Below is a small trained network, with its code and all its weights. Each question gives an input and a class and asks what happens when units are switched off, that is, made to give their printed mean instead of their output.

import numpy as np


def w(rows, s, z=0):
    codes = np.array(rows[::2]) - 128.0
    scale = np.full(codes.shape[1], s)
    scale[-1] = z or s
    return codes * scale


def f(y):
    return y / 2 * (1 + np.tanh(0.7978845608 * (y + 0.044715 * y**3)))


def log_softmax(a):
    a = a - a.max(-1, keepdims=True)
    return a - np.log(np.exp(a).sum(-1, keepdims=True))


def net(x, mask):
    res = np.array(x, float).reshape(1, 4) / 4 @ E
    y = f(res @ A[0][:, :-1].T + A[0][:, -1])
    res = res + np.where(mask, y, B[0][:, -1]) @ B[0][:, :-1]
    return log_softmax(res[-1] @ U[:, :-1].T + U[:, -1])


A, B = {}, {}
E = w([
[117,32,138,93,140],'x0',
[123,96,151,213,200],'x1',
[251,130,174,134,81],'x2',
[115,149,142,182,48],'x3',
],0.016)
A[0] = w([
[51,66,96,86,210,252],'N0',
[187,107,237,159,162,47],'N1',
[69,1,203,79,132,27],'N2',
[208,135,205,78,24,135],'N3',
[35,95,47,46,106,191],'N4',
[126,123,54,26,239,69],'N5',
],0.0099,0.005)
B[0] = w([
[151,77,221,108,84,249],'N0',
[185,50,82,149,199,188],'N1',
[83,156,89,203,77,198],'N2',
[180,154,219,89,109,237],'N3',
[174,158,140,97,254,216],'N4',
[215,192,222,95,160,213],'N5',
],0.012,0.016)
U = w([
[120,124,158,151,11,160],'0',
[113,66,23,75,102,45],'1',
[230,143,201,13,169,150],'2',
[85,50,176,155,113,7],'3',
[44,109,112,57,113,88],'4',
[61,222,43,220,154,216],'5',
[111,88,55,93,105,58],'6',
[154,2,142,167,206,151],'7',
],0.012)

Each question gives the input, the list of numbers given to net, and the class t.
The units are the neurons (one row each of A and B). Each row of codes is followed by its name. A weight is (code - 128) times the scale printed after its matrix; where a second scale follows, it is the last column's (A, B and U).
mask holds one flag per neuron, in row order. A switched-off neuron (its flag False) gives its mean, the last column of its row in B, instead of its output. The means were averaged over made-up inputs and are rounded, as every weight is.
A unit's drop is (log p(t) with every unit on - log p(t) with that unit switched off) / (log p(t) with every unit on - log p(t) with every unit switched off).
The circuit of an input: a set's keep is (log p(t) with only the set's units on - log p(t) with every unit switched off) / (log p(t) with every unit on - log p(t) with every unit switched off). Starting from all 6 units, units are removed one at a time, each time the one whose removal leaves the highest keep (on an exact tie, the one counted first), for as long as the keep stays at least 0.8.
circuit, biggest first: the units of the circuit, biggest drop first
top k neurons: the k neurons with the biggest drops, biggest first
drop of u: that unit's drop, to one decimal
input [-2,6,-6,5], class 3: top 2 neurons => (N1 N4)
input [3,7,8,1], class 7: circuit, biggest first => (N1)
input [4,3,6,2], class 7: circuit, biggest first => (N1 N5)
input [3,8,-5,8], class 0: circuit, biggest first => (N4 N1)
input [0,-1,-3,8], class 5: top 2 neurons => (N0 N3)
input [5,1,3,6], class 0: top 2 neurons => (N4 N5)
input [-3,5,-1,0], class 7: top 3 neurons => (N2 N5 N3)
input [-7,-1,1,7], class 0: top 2 neurons => (N4 N5)
input [2,4,-4,1], class 7: top 2 neurons => (N3 N5)
input [8,0,-1,5], class 0: top 2 neurons => (N2 N1)
input [1,6,-4,3], class 3: top 2 neurons => (N1 N4)
input [-8,7,-1,0], class 5: drop of N1 => 0.0
input [-8,7,3,6], class 5: drop of N3 => 0.1
input [2,4,2,7], class 7: circuit, biggest first => (N5)
input [8,6,2,5], class 7: drop of N1 => 0.4
input [-8,3,-5,-1], class 5: drop of N3 => 0.3
